Each row is followed by its class number.
[ 206  -76  272  163 -593  222  -42  -53 -171  269 -147  269 -317 -176
    3 -161   46  -40  288  315  305  -33  241  146 -139  626  407 -177
  285  -11   24  -95 -165  203  112  -44  -96  140] | 4
[ 346 -101  481   47  -87 -161   51  -19 -317  359  -52 -121  -85 -545
 -281 -328  -90 -571 -239  281   76  109   36  421 -363  337  573  312
 -274 -336  299 -118   72  207  101  184   61  207] | 12
[   7   31  524  261 -535  -49  108  266  -39  452 -200 -225  -29 -524
 -287   66 -366  246 -452  141   51  127  299  362   15  399  436  265
 -319 -237  164  -72  231   44  124   68  -71  -40] | 9
[ 184   67 -365  123 -305  -32  157  -65 -158  135 -224  318 -289 -470
 -138 -129   31  384   56  455  282  -41  246  166   50   -8  193 -110
  274 -274   52  -68  -56  138  -95  130 -109 -150] | 6
[ -59  265 -213 -162 -356  -60  116   24 -159  433   79   98 -341  210
 -440   66  318  632   -5  434  272   49   -2   92  -67 -286   93   49
  254 -113  239  -16  -49  -45 -149    9  201 -139] | 5
[ 245 -196  189  158 -552    9 -174 -165  -33  356   -7  266  230  269
   -5 -303  439 -144    7  327  -61  354 -149   26  179  110  214 -357
  250  252 -170  137   89 -134  -47 -159 -139   63] | 12
[ 318 -174  325  295 -290    6 -295  312  285  251  240 -138  116   24
  280 -391  112 -666  244  -40 -290  483 -149   11 -181  209  292 -231
  139  282   71  -44   21 -288  111 -193 -319  156] | 6
[  23   35 -277  -23 -350  112  122  -10   31  188 -306  498 -270 -355
  -72  -30   47  189  -23  173  263   14  151  309  266 -270  327 -240
  307 -244    7   27 -396  318   78   85 -195   37] | 0
[  93  350 -272 -253 -138  -99  184 -436 -208  204 -479  497 -217 -162
  123  124  359  338  -38  107  -32  120  170  333  447  227  -59 -108
  110 -108   44  142  -86  230  379  146 -125   70] | 12
[  75   90 -337   -1 -346  -45  230  175   46  378    3  250   24 -201
 -102 -121 -146  345   24   -6   43  193  157   70  359 -209  236   57
  233 -180 -202   31  -45  283 -162  388 -210  182] | 5
[ 311   59 -186   54 -271  203  102   96   74  191 -316  195  -32 -354
  -42 -110  164 -202   22   85 -149   58   43  387  460   17  142  -98
  146 -109  -60   19 -238  279  100   44   42  151] | 1
[-157  -28 -246  278 -172  -87   75  -68  -17  423   39  437  509  127
  112 -316  347 -635 -237  721 -200  437   20    0 -170   -1  219 -202
   27  512  199   85  220 -253   54 -221 -218  315] | 10
[  20  -23  186 -209 -208 -213 -217 -278 -182  -35  199  -97  -41  135
  154 -247  115 -207  -86  203  -62  259   67 -333   20  309  131   30
   51  195  126  -99  305 -119  122   84 -252  157] | 6
[-167 -109  502 -204 -184 -190 -132  325 -103   71  194  -70  134  -53
  -70 -210 -255 -467 -299  491   53   71  362   -1  -41  344  431 -123
    6   71   73  -45  259    7 -258   35   43 -163] | 2
[ 382   94  -55  154 -215   51  182   19  -43  448 -268  152   -5 -662
  -79   75   -1  398  282 -427   64   36 -103  372 -192  108  196 -102
  243 -468   -7  -74 -286  136  -77  349  162  113] | 10
[   9   92  208 -200 -152 -227  -75 -172 -133   53   64  218  -75   33
  -11  -29  221 -161  345  201  136  -98   33  289 -105  203  232 -397
  340  -75  144   76 -224  295 -190   -2  113 -261] | 0
[ -71   80  104  -17 -173 -291  356 -220 -166  351 -407  155 -157 -212
   -8  219   81  453  124  -83  157   25   94  536  138   90  245  -17
  247 -222  -36   -3 -282  154  -72  353   47  134] | 8
[ -98  128 -230 -153 -168  379   21  239   10  607 -165  379  131 -257
 -108  -29  -89  514 -291 -398   99   90   52  -97  148 -371  226 -140
  235  -69  -60  174 -280  162  107  200   14   46] | 3
[-223  -77  -25  187 -250  252   24 -626  -48  137   35  306   26  119
  209 -234  463 -438  -42  309  -75  305  -87 -109  120  283   65 -242
  -47  238 -154  -13  213 -132  128 -247 -287  272] | 4
[ 231  141 -216 -327   -2  -76  158  214 -273   78 -214  576  -51 -219
   34   89  -37   -9  399  161 -233 -105    0  101  423 -195 -169 -248
  245  108  -94  130 -313  280   87  -48  103  104] | 3
[-175   90 -247   72 -313 -192  151  132 -180  -54 -326   49 -163  -11
 -148 -247   59  338  -66  366  192  116  304  -77  325   67   77   -9
  198  -15  -26 -257  165  -33 -388  187   46   28] | 11
[  60  190  597 -474 -246   24   67  -95 -193  385 -238  300 -291 -159
 -129  219  416  288   61 -165    0   99   34  183  521  314   68 -391
  297   68  -25  215 -307  -30 -150  149  -25 -186] | 7
[ 208  -82  -50  252 -207  -32    7  -31  -74   61   82  288  353  214
  134  -73  236  138  115  226 -148  338 -312  -86 -352  138   35 -200
   -5  102  102  163  163  -22  -84 -160 -126   58] | 2
[ -70   -6  656   89 -144 -155   85  175  -56  283  128  -95  328 -145
  -54 -248 -356   31 -129   93 -101  341  169  401  114  361  400  -89
  -86 -162   64   68  283  217 -132  -32   31  149] | 12
[-353   11  225  212 -357  193  145 -207  -25  246 -318   17  230 -196
   71  255  361  396  400 -151   87  191 -195  385 -269  -21  173 -342
  132 -128  216   93 -264  370   90  152  -11   -8] | 0
[-144  305 -117  -30 -320  153   51 -114 -301  254 -369  190  -13 -363
  -44  169  -51  725 -359 -270  353   73   71   46  171  -36   98  -30
  177 -243 -103   46  -94  123  -44  272  126  230] | 11
[ -92  -52  195  176 -235   99  118    8 -102  331 -106  164  153   18
   41 -392   81  -58  439 -183  223   89    8  191 -153  -27  428 -156
  442   75 -179 -231 -285  443 -191  374   80  -61] | 9
[ 241    0  790 -101 -184 -474  102  240 -197  248  111 -480   39 -427
 -319 -150 -513  -62  -48   56  180  313  102  395 -281    7  468   -2
 -119 -333  165 -276  114  111 -253  230   22   81] | 12
[ 411  -66  455 -194   40 -128   27   96 -261   -3   47 -221 -142  -58
 -150 -204 -138 -348   69  340 -194  235  -35  281  185  677  290   -7
 -440   50   79 -187  181  -77  183 -121  158  -16] | 6
[ -11    9  276  141 -275  323  -42 -714   10  225 -202   47  310 -276
  273 -317  333 -220  -90  -83   76  572  -21  243   27  284  292 -334
   19   98  199   22   64   47  300  -56 -182  548] | 8
[ -45  177 -201  -70 -253  -13  204 -387 -112  353  -12  210 -124 -560
 -183  159   61  820  -31 -256  -26   44  -62  201  151 -280  -62 -173
  174 -543   26  142 -184  242  -79  167  -32  -94] | 7
[ 110 -130  406   29 -291  238  110 -625   87  297  -30 -303  262  -60
   81 -202  379 -230   33  -19   79  405   13  -54  118  373  191   67
  -90  281 -302   29   72   -7  501 -107 -170  403] | 12
[  91   43  899 -441 -199 -311 -106   97 -183   46  403 -354   88 -461
 -332 -218 -546  133 -239  189  121  145  421  147 -353  -60  338   74
  123 -250  105  132  170  190 -378  118  107 -340] | 9
[  22  -55  414  -57  154 -226   15 -190 -397 -239  411 -439   47 -316
   50  -29 -423 -314    0  295   76   35  139  165 -339 -178   43 -167
 -208   76  495 -163  -44  107  -16  -32  267 -114] | 1
[  31   42  280   85  -66 -152   77  302  -48  272   94   35  106 -582
 -121  -33 -271    0 -359   68  -30  171  130  222   18  205  291  -12
  -89 -335  176  144  135    8 -163   88 -116  144] | 9
[-139  149 -553 -155 -186  -73  266   21  -89  178 -106  651  -29   18
   73  482  165  687  -56  235   -8    8 -152  209  362 -392 -211 -147
  320 -200  -26  218 -169  202 -275  311   26   -8] | 12
[   1 -171  689  -31   64 -127  -83  155 -162  -50   13 -394   80 -415
   78 -361 -169 -142   93 -114   90  211  129  -82 -223  375  402 -307
  122  -67  176 -240   26   30 -202  200   12 -192] | 5
[ -48  124  257    8 -198  104  331  111  -37  532 -174  182   92 -208
  -15  200  237  259  -92  -39 -120  175    3  454   71  387  351 -321
   84  -72  114   92 -276  318  186   21  -48    5] | 10
[  96 -108  556 -206  -47  -51   89  -23 -236   37  -99 -427   41 -371
 -254 -313 -189 -199 -100  268  -55  147  227  196   99  284  245  -65
 -204  107   75 -209  162   65 -120  -10  177  -45] | 1
[ 295 -174  309  135  -84 -308   62  524   -6   57  228 -410 -220 -620
 -230 -418  -63 -614   60  251   43  111  189  411  -18 -122  336  306
   20 -187  368    6 -152  177 -304  208   18    4] | 7
[ 169   70 -272 -145 -468  126    4 -217  -89  408 -291  546 -125 -277
 -155 -201  326   86   93  116  200  110  -80   31  297 -323  282 -156
  401  -70    4   11 -283   63  -91  143   45  130] | 2
[-368  -36  321 -136 -344   44  181  -56  -90  388  -43  293 -196  257
   49  311  508  141 -264  227 -134  236 -138  399   89  484  217 -300
   24  -82  -14   60 -160   79   26   78   -4 -242] | 1
[ 191  -84  753 -142 -193   -9 -219    0  -50  -97  429 -416  116  -82
  114 -198 -165 -303  207   48   67  241  156  169   49  389  340 -132
   13  -40  128   12  234   29 -123   25  322  -94] | 3
[ 329 -185  280   64 -138 -182   40  -38   34  190  146 -357  -35 -240
 -161 -215 -281 -116 -129  239  202  101  242  161 -181  126  353  341
  -76 -213  152  -40  292  -71 -235  287  -25  149] | 8
[  66  128  256 -399 -228  -16   30    8 -177  540   59  213 -104 -153
  -87  131  -25  174   53   61  236  116 -152 -260   54 -109  120  -85
  227 -133 -118   90  -88  -33   14   62   82   67] | 5
[ 349 -179  109  123   48   22  -19  469  -59   72  129 -203   44 -431
   58 -470 -416 -518 -419  115 -186   10  315   25 -154  660  222  193
 -233 -161  163 -200  119  217  -21  122  214 -189] | 6
[  36  137   60 -267 -495   70   85 -322 -256  349 -184  102 -434 -415
 -158   98  474  465  247   16  -63    7  197    8  376  -87   40 -125
  289  111  -15  188 -142 -135   -9   31  -16  -49] | 2
[ 180  102  326  -47 -427  184   40 -104   59  281 -410   99 -326   91
  119  205  302  302  -28 -208  247  196   55  181  180  306  339  -68
  193  -98  -35  111 -418    5  316   70   52 -121] | 8
[  75  -31 -125  158 -333  403  231 -342  183  410 -179    2  131 -789
 -121 -332  240  120  124    1  315  194   82  244  -10 -186  357 -120
  246 -196 -112   32 -252  360  145  -41  -21  115] | 8
[ 204   -7  424  -97 -266 -160  -96   52 -146   78   22 -166 -301 -557
 -139 -152 -188  -45 -415   13 -146  -75  435   64  209  639  270  202
 -153 -175  182   78  131  108   35  109 -153 -200] | 5
[ -13  -20  121  480 -379  303  -70  -93  232 -229 -182   11  242  117
  375 -106  222 -359  214   30   24  574 -255  123 -157  118   77  139
  -99  100   93  -36  181   12    4   18 -206  467] | 7
[-103  166  -94 -292 -245  -37   18 -112 -236  221   58  591 -387  140
 -110  274  365  266 -108  545  274    0 -178  173  -36  191  185   87
  212 -281  -79  116  -42   23  -37  139   91 -213] | 7
[-198   -6 -344  128 -169  135  170   -8  -69  333 -423   26   92 -626
  131  -41  319  393  177 -484  109  -30  152  220  -28  167  124  -29
  408  -19 -107  214 -423  246  -49  334   67  362] | 4
[ 359  138  279  -86 -218 -145  186 -193 -172  120   76  277   67    0
   78  -38  230  175   71  230  106  234   70   80  193  -53  -10 -163
  243   85  104  209    4  237 -115   75 -112 -156] | 7
[ 329  224  366 -323 -310 -205   96  -59 -142  565  225  145    8 -146
   94  -13 -290  236  137   21   88  210  217  -44  205  267  310 -273
  384  -65  -42  146 -111   38 -160   54  155   31] | 2
[  76  -13 -129  147 -470 -129  301   28  173  186 -227  178  148 -205
  195   35   47   10  242  399   59  381  187  199  314 -182  275 -168
  321  122   31  -69 -247   35 -135  299  -38  -98] | 9
[  26 -160 -163  539  -15  168  102 -382  117 -107  120 -100  329 -147
  148 -244  507  178 -106 -136  -43  309   20  -73  -48  115 -152   91
 -196   29   27  136  373 -291  212 -116  -66  178] | 11
[ 125 -183  211  193 -223   90 -238 -109  118    3  -17   94  404  175
  539 -242  368 -579  257  187 -220  532 -201   15 -154  515  126 -306
   68  501  159  213   73  -82  117 -126 -249  251] | 9
[ 297   77  478 -215 -182 -235  -99  234 -246  162   41 -377 -280 -738
 -188 -121 -370  -65 -117  132   -4   76  414  301  -15  480  452  134
   -1 -197  418 -128   69  -22  -55  299   50  104] | 3
[-221   62   78   83 -281   71  119  113 -131  335  -68  207  116 -218
   47 -187  376  274  -21 -243  204  277   56  281   -5  294  440 -298
  321  -79  157   25 -278  235 -224  296  216  -75] | 4
[ 471 -216  200   37 -171  121   78 -112   85  109  150 -441  102 -666
 -149 -321 -145  -73  101 -250  -44   65  195   95 -143  -28  138  172
 -149 -134  237   23  -12  102   37  -69  272  131] | 4
[ 414  -53 -113   89 -291   45  111 -273  -94   84 -276  535 -317  -26
   63 -119  429 -148  184   45  179   50  -51  472 -229 -145  207   -1
  207 -304   61  132 -324  288   23  152    3   33] | 9
[-241 -158 -339  293 -296  369 -207 -337  107    2  359  207  447  194
  340 -227  326 -217 -273  492 -183  471 -224  -10 -286  320  234  -19
  -88  347   63  108  324   19  334 -259 -249  360] | 8
[ 120  -36  382  369  -40   29   18   62   99 -269 -133 -229  123 -210
  -99 -325   36 -492 -138   -2 -119   57  236  148  -78  118  121  182
 -201 -152  210   -6  216   93 -168 -109   17   -7] | 8
[ 186  -39  124   45  -44   13  113  183    5   72  -63 -320   -2 -494
 -276 -213 -155   93 -176 -271   57   52   39  249   29   -5  122  598
 -288 -385   65 -109   52  195  152  220  360   20] | 1
[ 356 -305  560 -286  -16 -362   40  347  -66  236  540 -233  171 -324
 -257 -292 -467 -423   28  288  -20  189  208  136 -233  144  477    2
 -203 -199   50  -99  218 -156 -169   -1  381  -78] | 12
[-332   14  178  297  -50   17  -36 -352    9    3   -3  272  560 -268
  249  -76  -33 -122  -50  103 -135  462  -31   73 -188 -147  169 -749
   42   99   55  -91   94 -215   21 -173 -240  -52] | 12
[  99 -243 -286  302 -205  -26 -117   72 -203  291   33  161  186 -210
   48 -537  175 -191   72  165  -87  220   30 -263 -222 -105  121 -320
  140  284  175  -79  150 -185 -111   32 -264  245] | 2
[ 393 -123  201 -128 -287    4 -345 -166   63   37   89  154  219 -275
  137 -239   50  -64 -137  125   54  392  -59  -29  106  342  148 -286
  247  -37 -205  148  145 -341   -3  -83  -71  235] | 11
[ 402  -59  406 -249 -161 -226  -95  184 -122   46  138 -285  112 -392
 -195 -585 -389 -167 -154   15 -170  271  217   12 -197  174  281    0
   17 -151  214  -21  263  307 -336  -29 -138  364] | 0
[ -61   77  602  111 -172  -88  -31  -59 -378 -128   36  -23   81 -505
 -174 -112 -365   77 -103    3  185   87  233   34  -20  389  217  -59
 -101 -334  121   -6  244   33 -484  263   94  -51] | 6
[ 188  186  436 -118 -316  186    0 -144 -216  457 -208  246   28 -145
  -56  -39  297   64  426   30   89  251 -153  104  -96  160  250 -380
  397   11 -156   54 -265  -12   42  -32  158   -8] | 10
[  87  -96  242  151  172 -271  168 -304 -261   21  189 -216 -115 -548
    7 -228 -220   11 -114    6  -90   -8  245  238 -196  159   56  209
 -195 -145  211   23  146   89 -113  212  -45 -244] | 10
[ 200   44  383  237  -70  -70 -111  292 -282  236  280 -305   82 -765
   -1 -251 -412 -234  171 -273  -21  147   42    5 -533   45  501  -53
   77 -335  192    3   49   31 -430  221  135  121] | 0
[ 317  190  239 -388   46 -122  175   44 -275  360  105  146 -235  -68
 -134  198  183  164  146    5   54  -98    6  217  119  386  -59  182
  117 -114 -130  156 -142   15  132   95  384    2] | 4
[  58    1  893   41 -138 -253  -58  192 -414   81  274 -286  -50  -85
 -296  -70 -411 -187 -382  -28  -10 -141  149  261 -292  491  237  117
 -266  -23  235 -329   73  190 -214  136  274 -393] | 8
[  60   26  328  141   37 -161  -42  424 -173  255  152   17  122 -167
 -145 -213 -246   73  -84  103 -107  105   57    0   37  436  360  -41
    5   12  124  -15  185  -42 -288  184  -93 -181] | 7
[  12  363 -255 -229 -125 -162  -37 -343 -180  376   13  378 -156  -11
  203  199  165   -2  499  334   27  -59    7 -101  254  218  205 -334
  494   89   16   59  -45 -207  -17  -39  105  174] | 8
[ 161  107  460 -229  141 -281  -80  254 -253  203  241  -74  357 -241
 -181 -149 -687 -203 -261   58 -168   98   -2  116  -30  293  275 -195
 -163  -87    2  -85  155  106 -225   17  121  -45] | 6
[  69   85 -138  155 -343    9  254  -58   38  250  -21   63 -284 -180
   95   70  204  140  -21   85  279  106  152  237  -79 -206  224  -22
  190 -251  139 -168  -91  207  132  160 -104   40] | 8
[ 220   80  171  -20 -195  229   98  239 -371  243 -315  340 -281 -244
  -96  366   -7  417  -84 -146   55    3 -232  267 -217  273  232    8
  -33 -411 -202   79 -391  297  172  331   21 -162] | 0
[ 209  -71  372   48  -12 -105   90 -359 -111 -130  -22  -63  210 -247
  133 -252 -254 -255  -27  319   26  238  314  284   45  587  463  -99
 -151  159  198   -2  133   49  -89   47   21   20] | 5
[-120  227  -53   88 -246  376   90 -386  -53 -144  -62  442  -57 -185
   35   68  146  139 -173  195  -23  173  167  371   72   58   19 -239
   66 -182 -123  189 -210  273  -87  -17    9 -302] | 12
[ -35 -178  140  398 -250  -16  -74 -156   -6   73  338  109  695  321
  343 -415  141 -398  -43  263 -171  511 -148 -222 -237  137  132 -392
   -7  300 -114  -68  428   47    3 -164 -203   -7] | 5
